Below are the code and all the weights of a small trained network. Each question names an input and a target symbol and asks about switching units off, where a switched-off unit gives its printed mean instead of its output.

import numpy as np


def w(rows, s, z=0):
    codes = np.array(rows[::2]) - 128.0
    scale = np.full(codes.shape[1], s)
    scale[-1] = z or s
    return codes * scale


def norm(h):
    return h / np.sqrt((h * h).mean(-1, keepdims=True) + 1e-5)


def softmax(a):
    e = np.exp(a - a.max(-1, keepdims=True))
    return e / e.sum(-1, keepdims=True)


def log_softmax(a):
    a = a - a.max(-1, keepdims=True)
    return a - np.log(np.exp(a).sum(-1, keepdims=True))


def net(x, mask):
    ids = ['αβγδεζηθλστψω'.index(c) for c in x.split()]
    T = len(ids)
    res = E[ids] + P[:T]
    u = 0
    for l in range(2):
        r = norm(res)
        for j in range(3):
            rows = slice(4 * j, 4 * j + 4)
            q, k, v = (r @ M[l][rows].T for M in (Q, K, V))
            z = softmax(np.where(np.tri(T) > 0, q @ k.T / 4**0.5, -1e9)) @ v
            o = O[l][rows]
            res = res + np.where(mask[u + j], z, o[:, -1]) @ o[:, :-1]
        u += 3
    return log_softmax(norm(res)[-1] @ U[:, :-1].T + U[:, -1])


Q, K, V, O = {}, {}, {}, {}
E = w([
[86,116,132,98,147],'α',
[132,96,45,174,122],'β',
[104,52,140,229,135],'γ',
[129,76,143,196,248],'δ',
[141,38,191,127,111],'ε',
[101,103,76,221,213],'ζ',
[95,178,92,177,134],'η',
[159,122,136,166,199],'θ',
[63,151,148,180,196],'λ',
[86,7,137,127,154],'σ',
[130,148,172,253,162],'τ',
[117,31,195,149,217],'ψ',
[119,64,112,117,206],'ω',
],0.0012)
P = w([
[127,147,129,96,106],'0',
[2,23,111,151,151],'1',
[186,96,143,166,112],'2',
[13,53,112,148,144],'3',
[182,102,139,165,111],'4',
[22,70,110,148,142],'5',
[179,106,138,166,113],'6',
[27,77,109,146,138],'7',
],0.0036)
Q[0] = w([
[138,179,74,87,132],'0.h0',
[135,156,133,64,143],'0.h0',
[172,157,199,121,76],'0.h0',
[221,224,150,111,62],'0.h0',
[2,111,50,197,167],'0.h1',
[68,208,63,154,121],'0.h1',
[170,179,201,62,93],'0.h1',
[144,38,105,164,149],'0.h1',
[62,115,85,106,50],'0.h2',
[69,106,77,76,82],'0.h2',
[89,144,104,96,51],'0.h2',
[108,154,106,142,19],'0.h2',
],0.0077)
K[0] = w([
[121,151,111,108,92],'0.h0',
[147,137,138,88,55],'0.h0',
[164,117,123,161,80],'0.h0',
[142,139,95,152,47],'0.h0',
[92,205,98,152,109],'0.h1',
[129,254,123,68,76],'0.h1',
[133,80,166,81,128],'0.h1',
[125,122,104,194,150],'0.h1',
[135,196,170,55,89],'0.h2',
[116,186,154,60,121],'0.h2',
[148,196,143,85,118],'0.h2',
[198,188,151,88,69],'0.h2',
],0.0096)
V[0] = w([
[166,129,118,147,219],'0.h0',
[109,124,158,211,143],'0.h0',
[148,91,147,56,183],'0.h0',
[137,138,18,60,141],'0.h0',
[146,122,132,129,56],'0.h1',
[138,150,113,77,251],'0.h1',
[119,208,133,55,50],'0.h1',
[101,138,192,136,191],'0.h1',
[51,193,138,70,56],'0.h2',
[134,129,133,133,131],'0.h2',
[121,95,133,75,98],'0.h2',
[188,161,159,123,88],'0.h2',
],0.0026)
O[0] = w([
[139,60,173,150,99,126],'0.h0',
[121,108,238,65,145,192],'0.h0',
[143,81,83,120,37,161],'0.h0',
[137,100,30,201,172,64],'0.h0',
[118,95,108,118,64,114],'0.h1',
[165,162,168,75,251,86],'0.h1',
[199,46,144,11,81,6],'0.h1',
[139,191,168,145,158,154],'0.h1',
[146,202,167,129,242,119],'0.h2',
[130,121,123,131,124,124],'0.h2',
[83,166,162,149,156,167],'0.h2',
[163,108,173,174,180,49],'0.h2',
],0.0022,0.0017)
Q[1] = w([
[62,158,118,112,121],'1.h0',
[255,158,144,79,133],'1.h0',
[141,132,187,117,120],'1.h0',
[19,88,139,137,169],'1.h0',
[236,135,111,147,130],'1.h1',
[210,154,148,130,90],'1.h1',
[178,108,175,158,87],'1.h1',
[26,85,113,133,161],'1.h1',
[111,98,152,116,183],'1.h2',
[159,156,109,160,84],'1.h2',
[160,175,131,113,147],'1.h2',
[137,133,103,155,75],'1.h2',
],0.0088)
K[1] = w([
[145,151,59,60,146],'1.h0',
[201,143,254,163,228],'1.h0',
[123,5,170,116,180],'1.h0',
[74,115,86,18,40],'1.h0',
[174,148,166,232,74],'1.h1',
[113,110,178,214,56],'1.h1',
[139,25,163,216,125],'1.h1',
[142,132,68,50,216],'1.h1',
[21,44,142,116,194],'1.h2',
[197,226,135,176,87],'1.h2',
[139,176,78,65,157],'1.h2',
[206,168,163,198,40],'1.h2',
],0.0057)
V[1] = w([
[138,185,62,204,140],'1.h0',
[85,76,66,156,202],'1.h0',
[54,200,95,115,159],'1.h0',
[112,138,219,152,42],'1.h0',
[199,127,81,174,62],'1.h1',
[213,219,162,48,52],'1.h1',
[18,113,90,121,62],'1.h1',
[251,114,74,184,156],'1.h1',
[92,49,130,86,114],'1.h2',
[116,80,193,138,102],'1.h2',
[209,180,118,96,36],'1.h2',
[204,179,218,125,75],'1.h2',
],0.0033)
O[1] = w([
[80,30,159,186,12,91],'1.h0',
[176,37,186,50,125,190],'1.h0',
[3,38,116,143,189,130],'1.h0',
[155,163,2,133,104,127],'1.h0',
[54,215,176,91,156,114],'1.h1',
[168,157,215,173,20,90],'1.h1',
[131,60,221,103,196,126],'1.h1',
[23,243,58,39,115,127],'1.h1',
[189,170,87,41,75,194],'1.h2',
[138,147,179,49,98,193],'1.h2',
[30,8,95,127,134,2],'1.h2',
[22,37,194,86,186,47],'1.h2',
],0.0027,0.0028)
U = w([
[125,196,224,209,75,66],'α',
[60,81,190,13,125,142],'β',
[93,74,35,173,232,86],'γ',
[91,91,2,132,37,169],'δ',
[161,209,84,184,210,126],'ε',
[116,148,57,12,183,130],'ζ',
[154,137,193,59,4,41],'η',
[106,234,99,102,60,250],'θ',
[253,147,156,127,109,166],'λ',
[95,107,237,165,241,91],'σ',
[189,19,115,55,156,57],'τ',
[157,39,151,237,40,110],'ψ',
[10,149,151,138,121,209],'ω',
],0.008,0.0016)

Each question gives the input, a string of symbols that net reads in full, and the target symbol t.
The units are the heads (4 rows each of Q, K, V and O). Each row of codes is followed by its name. A weight is (code - 128) times the scale printed after its matrix; where a second scale follows, it is the last column's (O and U).
mask holds one flag per head, layer by layer. A switched-off head (its flag False) gives its mean, the last column of its rows in O, instead of its output. The means were averaged over made-up inputs and are rounded, as every weight is.
A unit's drop is (log p(t) with every unit on - log p(t) with that unit switched off) / (log p(t) with every unit on - log p(t) with every unit switched off).
The circuit of an input: a set's keep is (log p(t) with only the set's units on - log p(t) with every unit switched off) / (log p(t) with every unit on - log p(t) with every unit switched off). Starting from all 6 units, units are removed one at a time, each time the one whose removal leaves the highest keep (on an exact tie, the one counted first), for as long as the keep stays at least 0.8.
circuit, biggest first: the units of the circuit, biggest drop first
unit that matters most: the unit with the biggest drop
which heads matter: for each layer, one digit per head in row order, 1 if its drop is at least 0.15 and else 0, layers parted by /
drop of u: that unit's drop, to one decimal
input γ ψ σ γ ψ δ τ ε, target γ: circuit, biggest first -> (1.h1 1.h0)
input λ ω α ψ ε η, target λ: circuit, biggest first -> (0.h1 1.h2 1.h1)
input τ θ ε ψ α α, target τ: which heads matter -> 000 / 010
input ψ α α θ ε η, target ψ: circuit, biggest first -> (1.h1 0.h1)
input λ σ η ψ, target λ: circuit, biggest first -> (1.h2 0.h1 1.h1)
input α η γ θ, target α: circuit, biggest first -> (0.h1 1.h1 1.h2 0.h0)
input α ψ θ, target θ: circuit, biggest first -> (1.h1)
input λ δ λ α ζ β, target λ: circuit, biggest first -> (0.h1 1.h2 1.h1)
input ψ δ γ ζ θ γ ψ γ, target ψ: circuit, biggest first -> (0.h1 1.h1)
input λ ε σ β ψ α, target λ: which heads matter -> 010 / 011
input δ η ψ α η σ, target δ: circuit, biggest first -> (0.h1 1.h1 0.h0)
input ε σ ψ ψ, target ε: circuit, biggest first -> (0.h1 1.h0)
input ζ ε ψ λ, target ζ: circuit, biggest first -> (0.h0 0.h1 1.h2 1.h1)
input ζ β σ λ, target ζ: unit that matters most -> 0.h0
input γ γ ω λ λ, target σ: circuit, biggest first -> (1.h2 1.h1 0.h1)
input ψ δ τ η σ, target τ: circuit, biggest first -> (1.h1 1.h2 1.h0 0.h1)
input γ ε ψ γ γ α α, target β: circuit, biggest first -> (1.h2 1.h1)
input λ ω σ, target τ: which heads matter -> 001 / 011
input ψ η δ, target ε: which heads matter -> 010 / 011
input β σ β ψ δ ψ, target β: unit that matters most -> 0.h0
input β ω α θ ψ ζ, target β: which heads matter -> 111 / 110
input ψ ζ ζ, target γ: which heads matter -> 011 / 011
input γ λ ψ τ β δ λ λ, target γ: which heads matter -> 010 / 110
input σ σ β γ, target σ: which heads matter -> 110 / 110
input ψ β α η, target ψ: drop of 1.h1 -> 0.7
input ψ δ λ ψ, target ψ: drop of 1.h2 -> 0.1
input γ ε θ, target θ: drop of 1.h1 -> 1.2
